In the rows, 128 means zero.
Each row of numbers stands for one thing and depends on some of the facts below. Use the named rows to name the rest.

There are 3 kinds of fact about the things: ω, σ, Π.
velim: ω 912; σ vefiben,zogron
matun: ω 35; Π vipom,zaklos
zogron: ω 253; σ kugral,bristul
loklan: ω 912; Π gregin
rakin: ω 582; Π drorim
semor: ω 253; σ drumade,retidul,supin; Π dodin,tevenam
bostarer: ω 35; σ nidos,gedim; Π bibegru
tevenam: ω 342; σ remu,vefiben,dasazas
klaplus: ω 582; σ plila,broflak,grelo
pako: ω 582; σ guplek; Π sturil
patrum: ω 35; Π drazok,skozi,stodol,plupoper
stasker: ω 342; σ droplam,terudom
kubri: ω 253; Π zadrim
broflak: ω 912; σ flomuk,trebredan
sikle: ω 253; Π bipi
ranim: ω 912; Π vefiben,noklemer,plupoper
kugral: ω 342; Π drazok,tumu,plupoper
pideskir: ω 342; σ dozum
laflal: ω 912
bitos: ω 253
stodol: ω 601; Π kugral,zeso,mitro
klereta: ω 912; σ klestam,zoretra; Π dibras,sanir
tukla: ω 253
ropan: ω 253
grugrek: ω 253
dozum: ω 35; σ laflal,guplek; Π bitos,vestu
plupoper: ω 35; σ zoretra; Π bibegru
bibegru: ω 342
sasiklal: ω 582; σ bruklar,drumade; Π semor,pifluster,tevenam
nafon: ω 912; σ flomuk
ziklusto: ω 912; σ bristul; Π letom,dozum
zibroplir: ω 253; σ tukel,kugral,laflal,guplek,supin
dremim: ω 253; σ broflak,zadrim; Π skozi
stodin: ω 253; σ vabon,dubral
plila: ω 912; σ trebredan; Π sovotrim
befu: ω 912; σ bitos,vipom; Π klestam,skozi,zaklos
vimelo: ω 582; σ plenemim; Π vefiben
dubral: ω 342; σ kitro,guplek
mitro: ω 601; σ tukel,luflur,pideskir; Π gregin,vimelo
boba: ω 912; σ klaplus; Π zoplos,supin
totri: ω 601; σ dasazas,zoplos
klomu: ω 35; Π stuklistis,loklan
volal: ω 253
pifluster: ω 35; Π vefiben,ranim
grelo: ω 912; σ stide
papil: ω 253
bekle: ω 582; σ soklil,laflal,noklemer,totri,zoretra
kozo: ω 582; σ flomuk,plila
rubrus: ω 253; Π drazok,tevenam
kledrul: ω 912; σ trubril,trebredan; Π rusas,klestam
geve: ω 912; Π stedram,befu
zaklos: ω 342; Π ruda,sturil,troklu
flomuk: ω 912; σ nidos,trebredan
bunobi: ω 253
trolo: ω 342; σ dimil,pobis
tasel: ω 35; σ sovotrim,mitro,drerum,gedim
riguk: ω 912; σ ropan; Π drazok,tumu
tede: ω 912; Π klomu,bipi
drodu: ω 601; σ nafon,dasazas; Π zoplos
sanir: ω 582; Π kliras,trulaflim,zadrim
dodin: ω 253; Π loklan
stedram: ω 912; σ nidos; Π pako
dimil: ω 912; σ nidos
zeso: ω 912; σ flomuk,fupun
pufluk: ω 35; σ sasiklal,zoretra
bruklar: ω 601; Π tukel
trebredan: ω 912; σ nidos
sovotrim: ω 912; σ papil,pako,bunobi
troklu: ω 35
drazok: ω 601; σ sebu,vefiben; Π pafe,kubri,zadrim
stuklistis: ω 35; Π tukel,drazok,sanir
supin: ω 582; σ tukel,nidos,suda; Π remu
lemo: ω 253; Π stodol
stoka: ω 601; Π klestam,sobros
fleza: ω 912
sunutum: ω 582; Π retidul,zoplos
posun: ω 912; σ luflur; Π bibegru,dozum,vestu
skobes: ω 35; σ luflur; Π remu
pobis: ω 35
plenemim: ω 342; σ boba,skozi,klaplus,festen
bretrir: ω 35; Π ziklusto
stetrak: ω 912; σ futo,tukla,dasazas
stide: ω 912; σ trebredan; Π bunobi
nidos: ω 582
ramal: ω 253; σ drumade,matun
konam: ω 253; Π plila
retidul: ω 582; σ fleza; Π bibegru
letom: ω 582; σ sasiklal; Π gregin,dozum
miflon: ω 912; Π mitro,nufu
sturil: ω 912; σ dasazas; Π vestu
vabon: ω 342; σ gribus
vefiben: ω 912; σ stide; Π dozum
muple: ω 35; σ sebu,vefiben,vabon,nidos,gedim; Π nufu
vipom: ω 601; σ flomuk,guplek,drerum; Π kubri
festen: ω 253; σ dasazas,vafer,drodu; Π sobros,posun
skabuvel: ω 582; σ skozi,bristul
kados: ω 912; σ plila,ruflos
dibras: ω 912; σ flomuk,zaklos
noklemer: ω 912; σ drorim,sobros; Π plila
ruflos: ω 601; σ bruklar,drobrim,laflal,nidos,ropan,fupun,luflur; Π volal
kubroskel: ω 253; σ trebredan,grelo,sobros; Π drazok,volal,riguk
drorim: ω 253; σ nidos,stasker
droplam: ω 253; σ pako
gregin: ω 601; Π drazok
zadrim: ω 912; σ festen,vafer
bebistim: ω 582; σ sebu,zoretra
futo: ω 912; σ laflal,guplek,bristul
kliras: ω 912; Π kubri,zadrim
rugru: ω 342; σ ziklusto,bebistim
vafer: ω 601; σ bristul,luflur
tukel: ω 253; σ guplek,trebredan,pobis; Π bitos,pafe
tumu: ω 253; Π stedram,noklemer
gedim: ω 912; σ stide,ropan,bristul
skeklum: ω 253; Π drazok,rusas
gribus: ω 253
remu: ω 601; σ nidos; Π plupoper
sobros: ω 253; σ bruklar,nidos,trebredan; Π kledrul
pafe: ω 35; Π bitos
sebu: ω 582; σ drumade,trebredan,grelo
skozi: ω 912; σ plila,nidos,trebredan
ruda: ω 253; Π bretrir,plupoper
bipi: ω 253; Π plupoper
guplek: ω 35; σ laflal,trebredan
drumade: ω 582
drobrim: ω 35; σ dasazas,rubrus
klestam: ω 35; σ pobis; Π trulaflim
soklil: ω 35; Π stedram
klamus: ω 253; σ ziklusto,plila
pigra: ω 253; σ grugrek,dimil; Π noklemer
bristul: ω 912; Π kliras,zoplos,befu
kitro: ω 253
trubril: ω 582; σ nidos; Π kledrul,kliras,tevenam
pesem: ω 912; Π vefiben,pigra
terudom: ω 253; Π kliras,rusas,ziklusto,zadrim
zoplos: ω 35; σ nafon,plila; Π dodin,ziklusto
luflur: ω 253
dasazas: ω 912; σ flomuk,plila
drerum: ω 912; σ laflal,grelo
rusas: ω 35; σ terudom
legram: ω 912; σ dasazas,zoplos
suda: ω 912; σ flomuk,festen,vafer
zoza: ω 912; Π rusas,posun
trulaflim: ω 35; Π zadrim,vestu
zoretra: ω 912
guvam: ω 253; σ ziklusto
nufu: ω 253; σ drerum; Π rusas,vimelo
vestu: ω 912; Π tukel
fupun: ω 582; σ trubril,skobes

Known rows:
miflon: [119 136 142 123 132 128 148 128 144 139 133  59 108 137 126 143 139 135
 118 138 165 123 121 116 106 115 124 110 142 128 130 126 159 145 145 147
 149 143  85 135 127  89 171 117 126 121 116 133 134 165 122 132 135 133
 143]
bruklar: [126 136 132 123 127 139 146 140 140 156 141  92  98 140 119 145 125 137
 122 152 165 117 115 113 105 121 122 124 136 113 145 134 157 132 145 135
 140 141 109 131 128  87 165 112 129 114 132 138 131 151 117 140 148 145
 139]
drorim: [171 158 145 122 127 143 128 132 102 132 142 133 123 160 120 147  99 106
 146 185 152 119 148 143 123 118 131 140 130 149 120 142 154 113 127 108
 153 123  93 120 127 121 118 107 123 130 163 138  95 163 121 144 130 134
 123]
loklan: [120 134 144 122 131 126 142 127 141 135 135  67 107 145 115 145 138 137
 111 142 168 123 118 119 109 125 126 116 140 126 127 130 166 141 141 147
 149 144  79 135 125  74 166 115 130 125 128 134 127 163 118 129 141 139
 132]
dibras: [127 142 132 123 120 114 141 126 138 128 133  74 118 151 142 139 123 135
 116 143 140 145 124 111 119 123 130 140 146 127 111 132 155 161 134 108
 153 142  72 114 125  82 151  95 131 118 139 140 120 184 121 122 158 142
 126]
soklil: [129 142 136 133 131 147 132 152 121 153 132  94 102 138 132 147 144 132
 137 131 153 120 122 130 112 127 117 124 120 115 169 116 143 136 138 131
 132 149 131 124 130  68 171 128 130 130 134 134 123 160 112 140 138 138
 145]
skabuvel: [142 147 134 131 114 135 152 155 132 155 144 149 101 158 147 146 120 118
 132 173 139 121 115 126 106 119 115 122 140 118 129 140 114 107 124 136
 143 139 112 114 126  91 134  89 123 121 163 136 127 159 123 133 149 146
 142]
sikle: [127 148 146 124 127 138 142 142 120 133 133  80  95 149 123 146 140 128
 131 137 163 113 120 134 102 121 114 131 115 125 149 127 155 118 134 133
 143 148 132 129 128  78 156 128 127 130 133 138 113 146 109 137 139 135
 138]
stuklistis: [125 141 141 124 127 146 137 137 136 141 135  87 101 144 134 142 135 132
 128 131 161 115 127 132 116 128 121 132 139 118 154 125 151 139 134 139
 135 146 121 119 130  55 178 119 129 123 117 135 130 157 125 142 142 144
 145]
grugrek: [136 145 140 125 126 140 142 145 119 134 136  79  94 148 120 149 144 131
 122 134 158 115 124 130 104 122 114 140 133 121 151 125 154 113 143 129
 141 148 120 128 129  91 152 126 130 131 145 137 113 151 118 142 129 137
 137]
ruflos: [150 150 131 123 127 137 147 142 130 162 142 139 118 150 136 143 102 116
 139 178 144 116 136 130 112 112 127 115 131 129 118 144 122 143 126 121
 151 126  94 129 125 110 131 101 120 112 143 132 125 171 125 134 147 139
 137]
tasel: [146 148 145 129 121 135 139 155 120 139 133 114 114 158 146 140 133 116
 128 139 138 120 127 141 114 118 119 135 138 126 143 115 114 123 118 130
 146 141 109 106 126  76 132 103 125 122 147 133 121 176 131 133 139 142
 138]
remu: [160 151 145 119 132 152 125 133 105 150 143 156 125 152 115 149  80 107
 147 208 170 124 130 130 121 117 141 116 106 149 111 161 172 122 115 111
 157 114  80 116 122 111 124  96 117 122 155 144 105 153 108 139 152 136
 117]
stetrak: [135 148 138 128 120 113 145 139 134 122 129  86 112 137 136 139 135 131
 117 148 141 145 134 119 112 113 122 120 150 132 114 137 127 115 126 115
 157 140  66 118 123  81 136 103 126 130 147 135 128 179 122 121 155 139
 131]
retidul: [128 143 143 125 113 134 149 148 124 150 142 139  99 161 145 146 119 121
 131 169 152 125 105 125 104 126 115 123 121 116 129 152 135 102 119 140
 142 141 124 114 123  75 149  91 123 124 148 142 119 144 116 133 162 150
 139]
legram: [131 150 139 131 116 112 144 137 133 114 126  84 112 131 140 138 136 135
 112 148 138 156 132 116 114 111 122 127 157 134  99 148 128 106 121 104
 157 139  68 116 124  69 135 107 128 132 145 137 123 178 119 120 158 137
 128]
nidos: [171 143 131 124 129 169 124 136  99 155 150 158 119 149 109 159  90 115
 153 212 174 115 121 117 120 119 135 128 123 143 119 153 189 100 140 118
 141 123 101 116 128 124 154  92 119 122 166 149 101 144 112 159 116 138
 133]
papil: [137 143 140 127 125 138 142 142 118 133 138  78  92 147 122 148 145 131
 120 133 159 113 127 129 105 122 113 140 132 119 152 124 154 113 145 132
 141 149 119 128 130  92 150 125 130 129 147 137 112 153 117 142 133 138
 138]
nafon: [128 145 133 127 113 114 140 134 125 118 124  65 123 142 157 138 134 137
 117 141 136 165 112 103 116 112 126 149 136 132  96 138 155 150 127  88
 158 145  75 101 126  69 145  90 128 126 139 149 112 184 116 118 154 135
 124]
kados: [135 143 135 126 121 114 144 139 130 129 128  74 116 146 144 142 131 129
 121 146 138 142 122 116 110 114 128 129 132 131 118 128 149 142 131 114
 157 141  75 116 125  94 141  94 127 120 141 141 117 185 121 122 147 136
 130]
pigra: [136 152 146 124 125 137 144 139 120 145 135 105 110 155 139 143 134 117
 137 149 147 120 131 145 115 121 113 134 125 127 121 142 133 146 127 123
 152 136 112 130 127  76 131 123 125 132 141 130 113 158 115 131 139 128
 136]

Rows to name:
No name comes twice in this set of rows, the named rows included.
[168 152 140 122 136 137 122 126 108 135 138 127 139 147 106 148  90 111
 147 198 164 126 151 128 126 112 147 115 131 161 109 145 169 128 131 108
 159 116  58 122 124 136 132  98 118 121 148 139 107 177 118 139 130 131
 122] : dimil
[149 151 149 122 125 148 134 136 123 143 137 124 128 154 140 137 112 113
 143 158 153 118 135 141 126 117 129 135 134 140 130 127 132 134 116 125
 148 128 104 111 127  78 142 100 121 116 131 136 121 170 135 140 135 136
 140] : muple
[128 144 125 127 117 118 158 163 139 181 143 143 101 187 165 147 112 107
 144 160 119 104 110 132  99 134 115 122 110  98 155 125  91 188 131 151
 143 149 141 119 123 111 135  83 124 109 149 128 121 181 120 118 159 151
 147] : pako
[127 138 135 114 125 117 141 127 135 144 132  71 123 169 146 142 102 123
 135 147 145 129 118 117 116 123 140 138 125 131 127 114 174 201 138 116
 154 141  83 112 125 110 152  80 127 101 119 145 109 194 122 123 150 143
 128] : kledrul
[142 135 133 127 124 132 152 173 129 173 141 115 112 174 153 140 125 113
 117 139 131 111 109 134 104 119 121 129 115 106 163 101  99 153 125 139
 152 144 110 109 125  89 122  84 126  95 149 137 132 189 128 127 152 149
 136] : dubral
[125 147 136 120 126 136 140 131 135 139 141  85  90 151 122 145 131 133
 126 136 157 115 132 134 115 133 117 140 146 114 142 129 153 148 146 129
 143 147 117 135 129  76 160 126 134 134 134 132 114 151 117 142 147 146
 131] : kubri
[129 139 137 127 128 119 145 141 130 150 133  89 116 152 137 145 138 121
 118 147 140 129 123 130 113 123 123 112 130 126 120 137 125 159 135 139
 158 139  77 132 124  88 129 115 127 127 145 127 121 186 115 119 143 134
 130] : sovotrim
[132 139 135 124 125 109 149 145 133 141 130  70 116 166 150 143 128 121
 121 135 135 127 119 120 106 117 127 125 126 124 138 108 137 166 133 128
 155 148  80 116 125 113 136  90 127 109 138 136 116 199 123 116 143 138
 133] : grelo
[117 156 132 129 119 108 137 131 138 121 126 100 109 127 136 138 131 138
 127 152 133 158 134 121 119 123 124 121 152 128 101 161 132 131 121 100
 151 138  76 121 122  59 147 113 130 144 138 134 127 177 110 117 178 145
 122] : sturil
[127 146 140 125 114 136 158 146 137 157 141 135 108 157 151 142 117 121
 139 169 150 117 111 124 106 114 115 122 132 120 131 145 131 118 118 143
 145 139 125 114 127  82 155  86 119 113 132 139 130 150 124 133 149 143
 150] : sasiklal
[126 145 136 128 130 143 131 151 125 143 131  90  96 137 129 146 137 136
 134 131 156 120 126 130 109 126 121 126 127 119 168 118 148 125 137 130
 132 148 141 117 129  70 174 123 129 126 123 136 122 155 115 140 147 145
 145] : matun
[119 143 138 123 123 117 144 129 132 137 128  79 123 148 146 139 130 127
 126 144 139 146 118 118 120 119 126 133 128 128 100 141 150 173 129 113
 157 137  70 117 124  70 140 107 126 124 134 140 116 185 113 119 153 131
 125] : zeso
[129 171 146 126 107 119 147 133 140 106 131 123 103 130 149 129 127 132
 135 152 134 145 151 136 117 111 112 133 159 136 103 162 109  86 103  97
 156 135 104 113 125  50 140 107 126 143 133 135 124 151 127 127 182 144
 137] : festen
[132 144 134 125 125 139 143 135 125 144 139  84  95 151 126 146 141 128
 121 139 154 118 129 133 114 131 113 144 140 114 137 135 148 147 150 127
 145 145 108 130 130  79 153 134 132 131 147 131 115 154 115 139 134 138
 133] : volal
[154 155 153 122 129 148 123 139 110 138 135 139 127 155 126 144 101 111
 152 171 159 118 135 146 120 121 135 124 113 146 136 133 150 116 108 121
 149 126 111 106 125  84 142 101 119 122 139 140 108 163 119 139 141 138
 130] : bostarer

Now the same things, written a new way:
Named rows:
skabuvel: [124 118 164 143 154 132 139 145 125 130 113 119 102 136 129 147 137 123
 121 145 127 116 134 124 151 110 136 129  92 115]
vestu: [106 128 103 134 120 153 109 111 171 130 169 140 114 108 127 130 128 106
 138 132 113 122 159 150 134 144 151  98 155 147]
trolo: [129 113 153 136 129 132 115 136 112 142 103 144 113 119 134 132 166 138
 128 138 151 117 114 136 148 108 103 122 115 102]
pobis: [145 120 158 130 102 112 140  77 106 150 120 140 148 115 137 141 135 197
 137 131 144 110 119 129 150  89 134  94 131 126]
terudom: [153 134 112 142  82 112 156 102 128 137 147 140 113  92 146 137 130 162
 137 115 127 147  98 140 138 168 159  89 141 156]
guplek: [168 121 167 146 106  96 141  85 115 143 127 133 140 116 140 144 134 184
 131 122 137  91  97 128 156  95 127  86 116 117]
stodol: [ 90 110 111 129 123 152 112 118 135 137 146 143 117 102 121 126 121 120
 134 121 124 127 133 142 138 168 147  98 133 153]
nufu: [157 138 109 151 106 106 132 128 133 132 119 130 114 109 136 115 144 131
 127 108 134 123 106 137 144 144 127 110 108 111]
tasel: [199  98 171 156 106 110 114 140 112 142  67 146 127 128 137 134 153 139
 130 115 134 105 108 147 160 100 107 125  68 100]
sanir: [125 122 122 125 107 165 131 133 151 139 123 134 107 111 125 143 130 127
 137 117 121 126 157 153 139 150 173  88 141 164]
zogron: [141 124 132 162 110 103 121 129 137 132 128 135 127 119 141 139 141 134
 131 144 132 131  89 132 154 113 121 122 112 122]
riguk: [ 87 121 123 146 131 119 132 126 133 124 120 118  95 112 130 128 148  98
 119 132 121 121 135 129 134 165 140 113 127 129]
kubroskel: [143 136 126 141 110 109 149 142 102 134  57 129 113 106 139 116 186 109
 120 116 145 150 121 137 133 146 133 140 111 109]
konam: [ 66 111  99 147  95 138  92 126  98 136 102 153 147 113 151 127 132 124
 131 126 131 146 124 121 144 141 135 109 147 163]
dibras: [109 132 121 131 147 129 129 135 158 128 126 111 101 122 125 134 173  99
 121 141 120 134 143 145 129 120 141 127 121 115]
pesem: [ 39 110 100 138 125 139 116 119 114 134 150 147 116 110 123 122 121 112
 129 128 118 139 139 123 133 184 142 105 134 166]
legram: [ 87 113 136 143 182 126 125 142 128 128 133 118 114 125 121 136 167 108
 119 167 124 149 129 132 131 115 129 142 108 124]
skeklum: [153 124  93 133  91 135 122 134 130 143 129 147 125  96 139 130 140 135
 139 106 125 164 116 149 134 156 160 102 148 157]
fupun: [105 124 156 134 152 133 140 119 120 132 135 116 107 128 132 150 135 144
 121 152 135 107 130 117 143 103 147 114 109 135]
pufluk: [145 119 151 124  90 131 126 128 102 157  34 162 134 128 124 117 171 154
 140 115 158 102 149 149 139  83 109 143  98 100]
loklan: [ 99 133  89 124 135 143 113 118 166 140 155 141 111 112 110 125 124 124
 136 129 117 140 139 146 134 156 150  97 133 152]

Rows to name:
No name comes twice in this set of rows, the named rows included.
[235 117 138 122 155 129 127 116 102 142 134 113 153 103 121 119 160 144
 125 109 126 128 126 133 133  86 161  95 115  92] : zoplos
[ 20 153 138 108 127 137 166  88 108 149 129 137 115 118 126 145 133 180
 137 155 164 101 166 119 129 104 144 113 164 142] : drumade
[105 144 126 115 115 152 155 130 123 139  95 136  95 113 112 116 145 129
 130 112 151 100 172 129 126 143 154 126 123 115] : letom
[139 147 100 126  98 118 138 146 114 147  73 144 115 110 120 106 164 124
 129 107 150 138 131 141 129 134 119 154 113 100] : semor
[117 133 113 142 145 112 145 100 157 122 188 111 104 105 130 133 123 127
 128 138 119 116 128 133 140 148 152  87 141 127] : ziklusto
[166 114 148 132 137 143 129 102 101 134 182 125 137  89 141 139 163 132
 132 128 140 132 118 129 137 121 152  80 170 119] : zaklos
[126 141 120 125 138 134 136 123 149 134  98 129 100 120 120 115 170 107
 124 123 145 105 154 146 131 137 128 120 117  96] : drazok
[228 103 160 137 128 124 142 133  85 132 111 137 140 104 121 115 156 137
 132 101 131 110 122 129 138 108 132 120  85  87] : bostarer
[ 78 133 145 127 117 139 149 125 121 140  99 146 101 131 123 136 136 149
 130 146 157  90 164 123 141 112 125 135 117 120] : bebistim
[179 119 133 125  96 134 115 116 105 139 108 159 147 105 117  95 138 142
 146  93 145  75 155 137 144 101 120 118 114  79] : plupoper
[126 121  91 138 104 139 116 127 118 138 136 147 139 100 136 122 132 134
 137 114 123 152 114 138 137 151 143 111 139 155] : lemo
[ 85 147 110 128 144 108 138  84 141 123 169 106 114 107 124 118 130 128
 122 141 132 105 144 116 127 133 145  91 157 113] : vefiben
[ 86 129 130 140 138 119 135 116 128 119 132 117 105 111 137 122 171  92
 123 140 137 106 161 130 130 130 132 118 143 108] : stedram
[ 84 134 109 124 100 126 129 138 119 152  73 162 124 120 127 117 172 135
 139 137 160 131 141 143 134 109 111 158 127 114] : ramal

